Below is a small trained network, with its code and all its weights. Each question gives an input and a class and asks what happens when units are switched off, that is, made to give their printed mean instead of their output.

import numpy as np


def w(rows, s, z=0):
    codes = np.array(rows[::2]) - 128.0
    scale = np.full(codes.shape[1], s)
    scale[-1] = z or s
    return codes * scale


def norm(h):
    return h / np.sqrt((h * h).mean(-1, keepdims=True) + 1e-5)


def f(y):
    return y / 2 * (1 + np.tanh(0.7978845608 * (y + 0.044715 * y**3)))


def log_softmax(a):
    a = a - a.max(-1, keepdims=True)
    return a - np.log(np.exp(a).sum(-1, keepdims=True))


def net(x, mask):
    res = np.array(x, float).reshape(1, 7) / 4 @ E
    u = 0
    for l in range(4):
        y = f(norm(res) @ A[l][:, :-1].T + A[l][:, -1])
        res = res + np.where(mask[u : u + 5], y, B[l][:, -1]) @ B[l][:, :-1]
        u += 5
    return log_softmax(norm(res)[-1] @ U[:, :-1].T + U[:, -1])


A, B = {}, {}
E = w([
[132,102,126,142,138,110,111,149,137,150,114],'x0',
[135,129,121,129,136,143,100,126,142,116,133],'x1',
[130,153,113,116,162,100,185,49,182,154,33],'x2',
[128,133,116,129,127,144,115,144,146,112,128],'x3',
[105,132,120,137,126,140,135,153,127,138,108],'x4',
[196,142,216,89,122,175,156,178,111,110,91],'x5',
[114,11,89,105,118,190,163,78,129,123,150],'x6',
],0.011)
A[0] = w([
[156,117,68,83,144,132,143,113,117,118,92,3],'0.n1',
[104,175,88,181,173,99,99,118,31,75,165,95],'0.n2',
[109,66,104,109,100,174,149,69,174,182,151,160],'0.n3',
[164,79,133,105,211,175,173,98,170,133,91,8],'0.n4',
[55,164,203,2,157,104,104,129,158,117,54,66],'0.n5',
],0.0069,0.0038)
B[0] = w([
[166,127,177,179,226,210,248,99,180,114,77,119],'0.n1',
[89,138,106,148,146,100,103,172,101,137,135,209],'0.n2',
[96,112,122,169,114,134,140,155,123,70,133,254],'0.n3',
[169,161,162,108,32,174,164,101,141,146,110,181],'0.n4',
[149,169,78,172,129,180,127,111,88,172,147,180],'0.n5',
],0.011,0.0044)
A[1] = w([
[129,101,182,101,144,117,100,147,115,92,89,30],'1.n1',
[141,149,150,126,103,124,90,154,105,134,150,248],'1.n2',
[85,146,98,176,164,104,151,45,215,135,93,3],'1.n3',
[180,149,140,78,150,119,142,115,145,106,42,89],'1.n4',
[111,2,139,73,186,214,175,109,116,96,97,235],'1.n5',
],0.01,0.0021)
B[1] = w([
[145,148,152,116,112,161,126,141,164,132,163,133],'1.n1',
[70,102,193,103,93,126,115,83,148,124,107,202],'1.n2',
[127,135,194,12,123,139,103,153,177,138,198,209],'1.n3',
[180,105,81,226,139,165,128,166,91,89,183,176],'1.n4',
[78,93,119,67,23,104,73,107,179,160,124,254],'1.n5',
],0.011,0.0084)
A[2] = w([
[96,1,53,145,115,139,163,86,95,61,99,94],'2.n1',
[188,152,139,148,234,135,153,127,149,149,87,14],'2.n2',
[151,155,136,141,136,108,119,108,134,125,67,36],'2.n3',
[179,166,108,162,199,152,158,140,112,101,88,38],'2.n4',
[132,179,67,76,240,79,145,137,160,161,159,2],'2.n5',
],0.0097,0.0027)
B[2] = w([
[245,184,69,223,192,185,134,142,120,139,150,254],'2.n1',
[95,107,98,160,139,139,73,88,64,126,209,162],'2.n2',
[205,103,120,101,40,143,113,97,105,151,122,122],'2.n3',
[63,84,72,134,153,126,101,77,62,81,185,169],'2.n4',
[232,153,182,171,91,225,179,206,165,119,78,181],'2.n5',
],0.011,0.005)
A[3] = w([
[24,149,95,163,173,23,124,125,168,113,135,115],'3.n1',
[90,148,88,142,106,117,62,132,139,135,142,252],'3.n2',
[185,133,66,168,123,170,145,78,164,177,1,199],'3.n3',
[108,164,233,101,202,155,107,158,119,124,110,119],'3.n4',
[132,50,114,25,109,227,158,107,158,148,153,152],'3.n5',
],0.0099,0.0026)
B[3] = w([
[132,109,121,5,94,69,73,156,157,107,67,173],'3.n1',
[86,102,99,138,177,117,172,57,90,125,81,214],'3.n2',
[155,182,225,170,149,158,133,188,126,119,204,165],'3.n3',
[209,163,158,179,127,173,173,141,196,161,128,175],'3.n4',
[112,166,137,116,187,46,115,147,95,130,81,245],'3.n5',
],0.012,0.011)
U = w([
[39,129,129,10,135,72,102,115,162,126,77,253],'0',
[203,202,197,159,145,176,205,148,196,138,105,61],'1',
[126,143,47,204,202,171,163,85,87,106,154,25],'2',
],0.012,0.00064)

Each question gives the input, the list of numbers given to net, and the class t.
The units are the neurons (one row each of A and B). Each row of codes is followed by its name. A weight is (code - 128) times the scale printed after its matrix; where a second scale follows, it is the last column's (A, B and U).
mask holds one flag per neuron, layer by layer. A switched-off neuron (its flag False) gives its mean, the last column of its row in B, instead of its output. The means were averaged over made-up inputs and are rounded, as every weight is.
A unit's drop is (log p(t) with every unit on - log p(t) with that unit switched off) / (log p(t) with every unit on - log p(t) with every unit switched off).
The circuit of an input: a set's keep is (log p(t) with only the set's units on - log p(t) with every unit switched off) / (log p(t) with every unit on - log p(t) with every unit switched off). Starting from the 12 units with the biggest drops (on a tie, the unit counted first), units are removed one at a time, each time the one whose removal leaves the highest keep (on an exact tie, the one counted first), for as long as the keep stays at least 0.8.
circuit, biggest first: the units of the circuit, biggest drop first
most important unit: the unit with the biggest drop
top k neurons: the k neurons with the biggest drops, biggest first
top k neurons in layer l: the k neurons of layer l with the biggest drops, biggest first
drop when u is switched off: that unit's drop, to one decimal
input [-8,6,4,-7,-7,3,7], class 1: circuit, biggest first : [0.n4; 3.n3]
input [-4,8,8,-5,5,2,2], class 1: circuit, biggest first : [3.n3]
input [-4,-1,-2,-2,3,-7,2], class 2: top 2 neurons : [2.n1; 1.n5]
input [-8,-8,6,-4,1,3,-8], class 2: top 2 neurons : [1.n4; 2.n4]
input [-3,6,1,8,-4,8,-7], class 2: circuit, biggest first : [1.n5; 1.n4; 1.n3; 2.n4]
input [-3,-2,1,-7,-6,5,-7], class 2: top 3 neurons in layer 1 : [1.n5; 1.n3; 1.n4]
input [8,8,2,-1,-4,4,4], class 1: top 2 neurons : [0.n4; 1.n3]
input [4,-8,2,-4,5,7,-6], class 2: top 2 neurons : [1.n5; 2.n4]
input [-1,7,4,-5,-1,3,6], class 1: top 2 neurons : [0.n4; 2.n1]
input [-5,1,2,-3,-5,1,-3], class 2: top 2 neurons : [1.n3; 1.n5]
input [3,-2,2,6,-3,-4,-1], class 1: top 2 neurons : [1.n5; 2.n5]
input [6,-6,7,-5,-8,-5,-3], class 1: top 2 neurons : [2.n5; 1.n5]
input [-6,7,1,5,1,3,-2], class 2: top 2 neurons : [1.n3; 1.n5]
input [-1,-8,5,8,8,-6,-6], class 1: most important unit : 2.n5
input [7,-6,-3,7,4,0,4], class 2: top 2 neurons in layer 1 : [1.n3; 1.n2]
input [5,-6,-1,-3,-3,-1,1], class 2: top 2 neurons : [2.n1; 1.n3]
input [-1,5,2,-1,5,2,1], class 1: drop when 3.n3 is switched off : 0.1
input [1,-4,-1,-1,-6,0,3], class 2: drop when 1.n3 is switched off : 1.2
input [-4,8,4,-8,-7,-7,-1], class 1: drop when 1.n5 is switched off : 1.1
input [4,-3,1,-3,4,1,3], class 1: top neuron in layer 2 : [2.n1]
